Below are the code and all the weights of a small trained network. Each question names an input and a class and asks about switching units off, where a switched-off unit gives its printed mean instead of its output.

import numpy as np


def w(rows, s, z=0):
    codes = np.array(rows[::2]) - 128.0
    scale = np.full(codes.shape[1], s)
    scale[-1] = z or s
    return codes * scale


def f(y):
    return y / 2 * (1 + np.tanh(0.7978845608 * (y + 0.044715 * y**3)))


def log_softmax(a):
    a = a - a.max(-1, keepdims=True)
    return a - np.log(np.exp(a).sum(-1, keepdims=True))


def net(x, mask):
    res = np.array(x, float).reshape(1, 8) / 4 @ E
    y = f(res @ A[0][:, :-1].T + A[0][:, -1])
    res = res + np.where(mask, y, B[0][:, -1]) @ B[0][:, :-1]
    return log_softmax(res[-1] @ U[:, :-1].T + U[:, -1])


A, B = {}, {}
E = w([
[105,110,74,58,228,119,177,67,168,171,75,189],'x0',
[83,171,147,64,69,133,109,138,182,155,228,251],'x1',
[73,145,134,64,94,68,176,188,135,152,110,68],'x2',
[122,129,132,129,117,132,132,118,128,122,116,133],'x3',
[107,1,85,143,92,166,124,197,101,196,116,162],'x4',
[209,136,133,93,112,26,75,155,84,135,77,185],'x5',
[200,105,137,144,114,136,182,181,244,83,114,148],'x6',
[126,230,82,127,124,223,83,193,140,162,58,136],'x7',
],0.0066)
A[0] = w([
[148,98,121,180,158,137,126,95,96,107,45,64,24],'N0',
[131,61,151,122,160,77,171,75,125,114,163,136,62],'N1',
[118,217,166,117,168,101,130,81,150,60,125,124,83],'N2',
[100,39,111,124,97,171,127,160,112,144,113,146,54],'N3',
[116,8,99,144,100,151,158,175,108,161,130,147,90],'N4',
[117,113,101,71,206,116,150,89,154,150,75,181,50],'N5',
[130,191,99,130,144,204,70,186,138,136,61,122,12],'N6',
[84,51,93,148,93,134,93,163,124,178,116,152,46],'N7',
[149,130,156,154,37,142,81,141,84,96,165,94,67],'N8',
[145,141,146,191,26,132,65,161,109,90,170,87,2],'N9',
[68,153,128,107,95,144,126,133,170,142,230,185,62],'N10',
[176,128,118,125,119,56,108,154,82,124,97,188,70],'N11',
[142,58,183,134,149,81,142,97,141,114,163,115,51],'N12',
[110,65,123,152,102,162,138,175,91,165,117,177,72],'N13',
[241,111,138,212,182,211,71,79,132,115,155,211,114],'N14',
[43,160,123,130,139,103,71,81,43,178,157,104,62],'N15',
[106,124,71,46,217,134,154,86,127,167,95,183,48],'N16',
[119,45,177,155,89,59,194,85,116,85,192,130,70],'N17',
[140,219,177,135,156,100,155,84,140,67,149,101,24],'N18',
[145,147,207,155,78,142,103,195,97,123,167,80,62],'N19',
[64,144,129,119,172,109,99,76,16,189,150,134,87],'N20',
[164,118,108,210,150,184,70,55,120,89,153,204,44],'N21',
[33,88,115,181,162,205,211,99,179,139,212,71,84],'N22',
[83,150,163,58,79,75,205,210,156,168,91,67,107],'N23',
[168,104,118,145,163,127,179,150,211,132,119,151,58],'N24',
[115,163,133,100,77,142,140,149,124,135,205,195,69],'N25',
[188,115,169,85,154,51,68,154,107,148,96,190,98],'N26',
[117,116,117,73,174,135,169,72,164,171,55,142,57],'N27',
[207,120,123,98,110,49,103,125,91,146,104,150,111],'N28',
[112,154,96,84,80,119,110,114,151,119,186,183,40],'N29',
[135,60,160,104,158,74,125,106,125,112,193,112,75],'N30',
[158,108,91,182,172,114,150,139,91,97,84,5,15],'N31',
[215,117,153,155,98,113,241,181,255,70,103,159,45],'N32',
[97,151,174,103,105,110,81,120,167,155,185,194,59],'N33',
[198,135,103,104,84,63,73,135,121,134,61,169,55],'N34',
[169,121,159,135,135,142,164,175,175,103,127,147,44],'N35',
[155,214,84,143,135,184,100,204,155,168,78,151,52],'N36',
[116,43,80,148,109,140,135,175,101,168,113,177,117],'N37',
],0.0073,0.0065)
B[0] = w([
[184,79,168,109,143,107,178,185,109,180,51,171,187],'N0',
[68,196,71,175,77,144,134,114,98,188,91,179,171],'N1',
[189,176,147,107,184,86,97,42,191,192,150,77,206],'N2',
[155,183,198,109,149,87,113,65,164,168,140,115,159],'N3',
[188,197,154,101,180,99,98,59,179,153,157,102,202],'N4',
[61,122,151,233,156,51,154,195,150,73,171,167,194],'N5',
[84,196,98,150,50,138,138,90,119,201,91,205,189],'N6',
[166,164,158,114,137,78,123,50,200,173,129,108,160],'N7',
[77,99,108,203,171,85,141,136,167,97,167,182,183],'N8',
[73,110,146,252,161,56,168,162,177,87,173,173,179],'N9',
[197,80,158,116,178,154,187,186,75,157,49,168,193],'N10',
[101,156,213,114,118,206,170,135,133,105,135,73,175],'N11',
[86,166,78,155,98,144,111,143,108,180,73,169,159],'N12',
[142,161,147,115,169,90,120,51,176,159,131,113,163],'N13',
[101,91,53,4,70,71,187,136,71,117,186,68,246],'N14',
[119,57,159,92,79,147,44,116,197,75,88,120,194],'N15',
[80,95,142,248,133,74,159,176,154,68,180,176,215],'N16',
[68,228,46,143,81,177,87,105,90,196,88,190,213],'N17',
[196,173,178,124,178,77,94,40,197,185,134,107,183],'N18',
[65,107,122,202,172,52,159,154,166,96,170,148,186],'N19',
[129,48,128,124,73,144,21,121,190,64,103,115,210],'N20',
[87,100,126,41,62,62,182,127,103,140,148,69,179],'N21',
[115,166,220,125,142,228,151,174,80,76,160,58,253],'N22',
[117,83,36,23,82,81,161,109,65,119,186,60,225],'N23',
[98,83,148,154,90,116,66,124,168,103,131,129,159],'N24',
[193,62,145,151,156,116,182,147,82,180,38,174,172],'N25',
[100,148,195,115,154,221,171,151,113,88,151,59,211],'N26',
[106,124,131,191,130,73,150,185,128,111,159,168,186],'N27',
[112,164,176,129,131,213,162,165,107,113,160,94,205],'N28',
[187,88,154,130,143,127,165,153,116,167,68,146,153],'N29',
[91,202,72,149,58,164,119,124,121,199,77,207,170],'N30',
[198,67,175,114,158,119,198,166,76,186,25,203,208],'N31',
[109,49,122,116,98,158,1,117,183,52,82,130,218],'N32',
[206,69,146,128,168,131,172,158,73,179,37,167,175],'N33',
[93,145,202,148,127,203,156,128,128,118,143,78,185],'N34',
[104,83,176,121,79,118,89,85,135,107,99,117,132],'N35',
[66,192,82,157,65,148,100,90,96,190,100,173,216],'N36',
[192,179,144,124,161,104,103,71,187,137,145,83,204],'N37',
],0.0071,0.0055)
U = w([
[210,64,165,123,156,114,201,162,96,171,16,167,100],'0',
[74,113,136,225,148,38,162,160,159,96,192,162,108],'1',
[75,227,80,134,54,159,110,113,110,184,78,172,106],'2',
[201,193,174,97,172,71,102,60,190,160,159,94,113],'3',
[100,154,215,109,131,251,179,152,111,95,165,72,108],'4',
[124,26,143,95,73,132,9,128,169,77,84,123,115],'5',
[115,87,70,2,79,45,196,135,88,131,187,81,120],'6',
[160,135,105,114,149,138,113,139,116,114,140,133,251],'7',
],0.0092,0.023)

Each question gives the input, the list of numbers given to net, and the class t.
The units are the neurons (one row each of A and B). Each row of codes is followed by its name. A weight is (code - 128) times the scale printed after its matrix; where a second scale follows, it is the last column's (A, B and U).
mask holds one flag per neuron, in row order. A switched-off neuron (its flag False) gives its mean, the last column of its row in B, instead of its output. The means were averaged over made-up inputs and are rounded, as every weight is.
A unit's drop is (log p(t) with every unit on - log p(t) with that unit switched off) / (log p(t) with every unit on - log p(t) with every unit switched off).
The circuit of an input: a set's keep is (log p(t) with only the set's units on - log p(t) with every unit switched off) / (log p(t) with every unit on - log p(t) with every unit switched off). Starting from the 12 units with the biggest drops (on a tie, the unit counted first), units are removed one at a time, each time the one whose removal leaves the highest keep (on an exact tie, the one counted first), for as long as the keep stays at least 0.8.
circuit, biggest first: the units of the circuit, biggest drop first
most important unit: the unit with the biggest drop
top k neurons: the k neurons with the biggest drops, biggest first
drop of u: that unit's drop, to one decimal
input [-6,-3,-4,1,1,6,2,7], class 2: most important unit -> N36
input [-8,0,-4,2,-7,1,1,8], class 1: top 2 neurons -> N9, N19
input [1,1,0,-4,-3,1,6,7], class 2: top 2 neurons -> N36, N6
input [2,-5,8,-2,-6,4,-8,3], class 5: circuit, biggest first -> N20, N15
input [2,5,1,-6,-1,4,-8,-6], class 5: top 2 neurons -> N20, N15
input [2,6,-8,8,0,7,-1,3], class 6: top 2 neurons -> N14, N21
input [-3,5,4,-4,-8,4,-2,7], class 3: top 4 neurons -> N2, N18, N17, N30
input [0,0,-6,-2,2,1,8,-7], class 5: top 2 neurons -> N32, N24
input [2,2,-4,-3,7,3,6,-7], class 2: top 4 neurons -> N17, N1, N30, N12
input [7,-7,-8,-5,-7,8,-5,-4], class 4: top 3 neurons -> N26, N28, N11
input [7,0,8,0,-1,-8,-6,-8], class 2: top 2 neurons -> N17, N1
input [2,-6,-1,8,-8,2,8,6], class 3: top 4 neurons -> N2, N18, N20, N15
input [6,-3,2,-8,-8,-7,-8,6], class 3: top 3 neurons -> N2, N18, N32
input [3,-3,-5,-1,6,-7,-3,-5], class 4: top 3 neurons -> N22, N2, N18
input [6,-7,-3,4,-5,4,-7,-6], class 0: circuit, biggest first -> N0
input [-8,7,-8,6,0,-6,6,-2], class 1: top 3 neurons -> N9, N8, N19
input [6,-6,0,4,-4,1,5,-8], class 2: circuit, biggest first -> N17, N1
input [-5,-7,4,-6,-2,2,-3,-8], class 2: circuit, biggest first -> N17, N30
input [-8,-3,3,0,-6,2,-7,-7], class 1: drop of N19 -> 0.4
input [5,6,3,-2,7,7,-8,-1], class 5: circuit, biggest first -> N20
input [5,7,-1,0,4,-6,8,-7], class 5: drop of N35 -> 0.3
input [-2,4,-8,-3,-4,-7,-2,-6], class 6: drop of N32 -> 0.0
